Here is a tiny trained network, its code and every weight. The questions are about switching its units off for an input and a class, where a switched-off unit gives its printed mean instead of its output.

import numpy as np


def w(rows, s, z=0):
    codes = np.array(rows[::2]) - 128.0
    scale = np.full(codes.shape[1], s)
    scale[-1] = z or s
    return codes * scale


def f(y):
    return y / 2 * (1 + np.tanh(0.7978845608 * (y + 0.044715 * y**3)))


def log_softmax(a):
    a = a - a.max(-1, keepdims=True)
    return a - np.log(np.exp(a).sum(-1, keepdims=True))


def net(x, mask):
    res = np.array(x, float).reshape(1, 4) / 4 @ E
    y = f(res @ A[0][:, :-1].T + A[0][:, -1])
    res = res + np.where(mask, y, B[0][:, -1]) @ B[0][:, :-1]
    return log_softmax(res[-1] @ U[:, :-1].T + U[:, -1])


A, B = {}, {}
E = w([
[78,212,211,136,199,39,223],'x0',
[203,195,61,223,215,104,82],'x1',
[1,240,43,118,46,118,120],'x2',
[250,190,133,114,16,101,188],'x3',
],0.0086)
A[0] = w([
[68,137,174,121,210,178,83,102],'N0',
[170,110,56,112,126,201,78,102],'N1',
[228,25,250,162,179,177,159,96],'N2',
[82,75,223,22,45,179,130,115],'N3',
[178,198,49,180,202,131,100,115],'N4',
[124,155,222,129,143,34,170,110],'N5',
[75,116,213,90,77,172,142,87],'N6',
[41,207,9,110,61,141,95,99],'N7',
[190,213,160,87,27,133,188,108],'N8',
[53,164,185,143,225,88,164,113],'N9',
[113,193,242,138,177,49,172,104],'N10',
[178,54,118,108,78,134,1,111],'N11',
[170,194,73,166,187,148,121,89],'N12',
[81,84,145,59,113,124,140,114],'N13',
[32,208,116,177,43,135,141,102],'N14',
[137,102,96,124,113,215,95,112],'N15',
[223,148,162,118,59,89,165,99],'N16',
[117,85,65,137,85,246,120,105],'N17',
[203,171,104,121,186,79,46,106],'N18',
[227,194,96,138,74,56,127,123],'N19',
[141,138,139,139,124,127,99,255],'N20',
[5,80,110,160,216,156,55,109],'N21',
[121,102,158,11,95,138,197,129],'N22',
],0.0092,0.016)
B[0] = w([
[152,86,150,99,108,169,109,163],'N0',
[122,173,101,105,92,162,167,167],'N1',
[87,169,116,42,250,32,47,224],'N2',
[59,183,165,199,137,173,126,198],'N3',
[69,167,190,199,155,208,96,185],'N4',
[166,151,75,112,97,146,185,182],'N5',
[125,172,168,157,145,183,108,155],'N6',
[97,137,127,55,208,69,109,209],'N7',
[154,52,166,106,117,179,97,201],'N8',
[157,126,91,108,94,169,160,189],'N9',
[179,195,67,110,77,170,199,195],'N10',
[157,184,36,107,84,169,190,185],'N11',
[95,168,155,163,149,214,106,156],'N12',
[119,133,139,170,128,170,107,155],'N13',
[121,144,122,61,220,90,99,189],'N14',
[143,143,113,117,115,149,185,159],'N15',
[156,75,166,97,139,172,109,186],'N16',
[161,156,98,104,125,181,188,173],'N17',
[88,165,146,152,139,160,91,167],'N18',
[130,51,158,124,112,177,109,197],'N19',
[72,92,105,153,79,17,168,253],'N20',
[191,32,209,106,77,168,117,201],'N21',
[94,151,159,187,137,142,92,181],'N22',
],0.011,0.016)
U = w([
[116,158,121,42,197,77,101,129],'0',
[161,183,73,99,67,153,191,112],'1',
[87,173,170,233,130,161,102,115],'2',
[162,17,177,94,89,157,113,111],'3',
[91,79,104,195,63,7,154,251],'4',
[155,133,124,163,104,85,114,90],'5',
],0.014,0.012)

Each question gives the input, the list of numbers given to net, and the class t.
The units are the neurons (one row each of A and B). Each row of codes is followed by its name. A weight is (code - 128) times the scale printed after its matrix; where a second scale follows, it is the last column's (A, B and U).
mask holds one flag per neuron, in row order. A switched-off neuron (its flag False) gives its mean, the last column of its row in B, instead of its output. The means were averaged over made-up inputs and are rounded, as every weight is.
A unit's drop is (log p(t) with every unit on - log p(t) with that unit switched off) / (log p(t) with every unit on - log p(t) with every unit switched off).
most important unit: the unit with the biggest drop
top k neurons: the k neurons with the biggest drops, biggest first
drop when u is switched off: that unit's drop, to one decimal
input [-2,-2,-8,-7], class 0: most important unit -> N2
input [-5,-3,4,6], class 3: top 2 neurons -> [N8 N2]
input [2,-1,6,7], class 3: top 3 neurons -> [N8 N2 N19]
input [-2,7,0,7], class 2: top 2 neurons -> [N4 N21]
input [-3,-5,-8,8], class 0: top 2 neurons -> [N2 N21]
input [7,2,6,3], class 1: top 4 neurons -> [N2 N10 N5 N9]
input [-4,-5,4,6], class 3: top 2 neurons -> [N8 N2]
input [5,-3,-4,0], class 1: top 4 neurons -> [N10 N7 N5 N14]
input [-6,0,7,0], class 0: top 2 neurons -> [N7 N14]
input [3,-6,-3,-6], class 2: top 2 neurons -> [N3 N8]
input [3,5,4,-1], class 2: top 2 neurons -> [N2 N4]
input [-7,8,-4,-4], class 2: top 2 neurons -> [N4 N18]
input [4,0,2,3], class 1: top 4 neurons -> [N2 N10 N21 N5]
input [-8,6,-3,-1], class 1: most important unit -> N11
input [6,5,1,-2], class 1: drop when N10 is switched off -> 0.2
input [4,-1,5,8], class 3: drop when N2 is switched off -> 0.1
input [6,7,3,0], class 2: drop when N17 is switched off -> 0.1
